Below are the code and all the weights of a small trained network. Each question names an input and a target symbol and asks about switching units off, where a switched-off unit gives its printed mean instead of its output.

import numpy as np


def w(rows, s, z=0):
    codes = np.array(rows[::2]) - 128.0
    scale = np.full(codes.shape[1], s)
    scale[-1] = z or s
    return codes * scale


def f(y):
    return y / 2 * (1 + np.tanh(0.7978845608 * (y + 0.044715 * y**3)))


def softmax(a):
    e = np.exp(a - a.max(-1, keepdims=True))
    return e / e.sum(-1, keepdims=True)


def log_softmax(a):
    a = a - a.max(-1, keepdims=True)
    return a - np.log(np.exp(a).sum(-1, keepdims=True))


def net(x, mask):
    ids = ['γδζηπστω'.index(c) for c in x.split()]
    T = len(ids)
    res = E[ids] + P[:T]
    u = 0
    for l in range(3):
        q, k, v = (res @ M[l].T for M in (Q, K, V))
        z = softmax(np.where(np.tri(T) > 0, q @ k.T / 3**0.5, -1e9)) @ v
        res = res + np.where(mask[u], z, O[l][:, -1]) @ O[l][:, :-1]
        u += 1
        y = f(res @ A[l][:, :-1].T + A[l][:, -1])
        res = res + np.where(mask[u : u + 4], y, B[l][:, -1]) @ B[l][:, :-1]
        u += 4
    return log_softmax(res[-1] @ U[:, :-1].T + U[:, -1])


Q, K, V, O, A, B = {}, {}, {}, {}, {}, {}
E = w([
[184,70,131],'γ',
[29,120,118],'δ',
[118,137,189],'ζ',
[57,151,163],'η',
[82,204,200],'π',
[134,123,109],'σ',
[133,120,1],'τ',
[106,184,170],'ω',
],0.017)
P = w([
[202,83,144],'0',
[136,191,144],'1',
[149,126,122],'2',
[65,236,123],'3',
[109,218,119],'4',
[111,244,133],'5',
[178,53,107],'6',
[146,113,110],'7',
[87,207,109],'8',
[131,255,184],'9',
[104,172,123],'10',
],0.006)
Q[0] = w([
[23,245,53],'L0H0',
[121,35,176],'L0H0',
[2,111,229],'L0H0',
],0.006)
K[0] = w([
[20,88,254],'L0H0',
[205,147,201],'L0H0',
[147,244,113],'L0H0',
],0.008)
V[0] = w([
[117,111,2],'L0H0',
[82,114,97],'L0H0',
[93,107,206],'L0H0',
],0.0068)
O[0] = w([
[108,245,61,2],'L0H0',
[3,146,120,115],'L0H0',
[136,228,246,198],'L0H0',
],0.0052,0.0047)
A[0] = w([
[176,176,160,21],'L0N0',
[115,131,1,8],'L0N1',
[49,184,110,147],'L0N2',
[59,82,148,4],'L0N3',
],0.013,0.0012)
B[0] = w([
[77,157,208,202],'L0N0',
[33,213,191,179],'L0N1',
[201,44,172,255],'L0N2',
[71,2,193,160],'L0N3',
],0.0055,0.0056)
Q[1] = w([
[51,153,186],'L1H0',
[161,75,193],'L1H0',
[166,3,173],'L1H0',
],0.0055)
K[1] = w([
[106,46,80],'L1H0',
[178,96,134],'L1H0',
[224,138,254],'L1H0',
],0.0088)
V[1] = w([
[176,179,177],'L1H0',
[255,175,189],'L1H0',
[178,115,182],'L1H0',
],0.0068)
O[1] = w([
[55,21,167,248],'L1H0',
[90,255,65,236],'L1H0',
[150,106,115,253],'L1H0',
],0.0087,0.0024)
A[1] = w([
[226,130,206,10],'L1N0',
[173,221,145,250],'L1N1',
[126,155,149,20],'L1N2',
[80,146,2,83],'L1N3',
],0.0087,0.002)
B[1] = w([
[155,90,59,211],'L1N0',
[39,106,77,255],'L1N1',
[93,109,160,152],'L1N2',
[88,254,133,135],'L1N3',
],0.0085,0.0038)
Q[2] = w([
[242,153,198],'L2H0',
[57,176,149],'L2H0',
[255,186,63],'L2H0',
],0.0079)
K[2] = w([
[128,124,204],'L2H0',
[173,195,87],'L2H0',
[118,107,254],'L2H0',
],0.0087)
V[2] = w([
[101,150,181],'L2H0',
[253,180,140],'L2H0',
[176,49,176],'L2H0',
],0.0068)
O[2] = w([
[187,148,195,201],'L2H0',
[99,13,92,2],'L2H0',
[2,13,194,94],'L2H0',
],0.008,0.0025)
A[2] = w([
[180,140,99,189],'L2N0',
[102,117,251,87],'L2N1',
[112,220,225,20],'L2N2',
[106,99,254,255],'L2N3',
],0.0091,0.0022)
B[2] = w([
[140,201,174,129],'L2N0',
[211,26,146,225],'L2N1',
[22,46,152,221],'L2N2',
[189,95,2,247],'L2N3',
],0.0063,0.013)
U = w([
[142,104,22,224],'γ',
[2,72,2,106],'δ',
[102,77,105,2],'ζ',
[181,53,60,31],'η',
[159,150,128,206],'π',
[85,125,16,157],'σ',
[15,162,7,158],'τ',
[45,34,194,99],'ω',
],0.0072,0.0038)

Each question gives the input, a string of symbols that net reads in full, and the target symbol t.
The units are the heads (3 rows each of Q, K, V and O) and the neurons (one row each of A and B). Each row of codes is followed by its name. A weight is (code - 128) times the scale printed after its matrix; where a second scale follows, it is the last column's (O, A, B and U).
mask holds one flag per unit, layer by layer, with each layer's heads first. A switched-off unit (its flag False) gives its mean, the last column of its rows in O or B, instead of its output. The means were averaged over made-up inputs and are rounded, as every weight is.
A unit's drop is (log p(t) with every unit on - log p(t) with that unit switched off) / (log p(t) with every unit on - log p(t) with every unit switched off).
The circuit of an input: a set's keep is (log p(t) with only the set's units on - log p(t) with every unit switched off) / (log p(t) with every unit on - log p(t) with every unit switched off). Starting from the 12 units with the biggest drops (on a tie, the unit counted first), units are removed one at a time, each time the one whose removal leaves the highest keep (on an exact tie, the one counted first), for as long as the keep stays at least 0.8.
units of the circuit, in order: the units of the circuit, biggest drop first
k most important neurons: the k neurons with the biggest drops, biggest first
drop when u is switched off: that unit's drop, to one decimal
input δ π δ, target η: 3 most important neurons => L2N3; L2N1; L2N2
input δ π π π δ η δ π, target η: 3 most important neurons => L2N3; L2N1; L0N3
input π ζ π π δ π τ, target τ: 2 most important neurons => L2N1; L1N3
input γ π γ, target π: 2 most important neurons => L1N1; L2N3
input δ π π, target η: units of the circuit, in order => L1H0; L2N3; L2N1; L2H0
input δ π η, target η: 2 most important neurons => L2N3; L2N1
input π ζ γ γ π ω, target δ: 2 most important neurons => L1N1; L0N0
input τ ζ π ζ, target π: 2 most important neurons => L1N3; L0N3
input τ π π, target π: 2 most important neurons => L1N3; L0N3
input γ γ ω π, target δ: 2 most important neurons => L1N1; L2N3
input τ ω δ, target π: most important neuron => L0N1
input γ γ δ τ, target τ: 2 most important neurons => L2N1; L0N3
input ω δ η π π π δ π π δ, target η: 2 most important neurons => L2N3; L2N1
input γ π ω, target δ: drop when L1N1 is switched off => 0.3
input ω γ π γ π π π ζ γ, target π: drop when L1N1 is switched off => 0.3
input π δ γ ζ π δ ω η, target η: drop when L1N1 is switched off => 0.3
input γ γ π, target δ: drop when L2H0 is switched off => 0.3
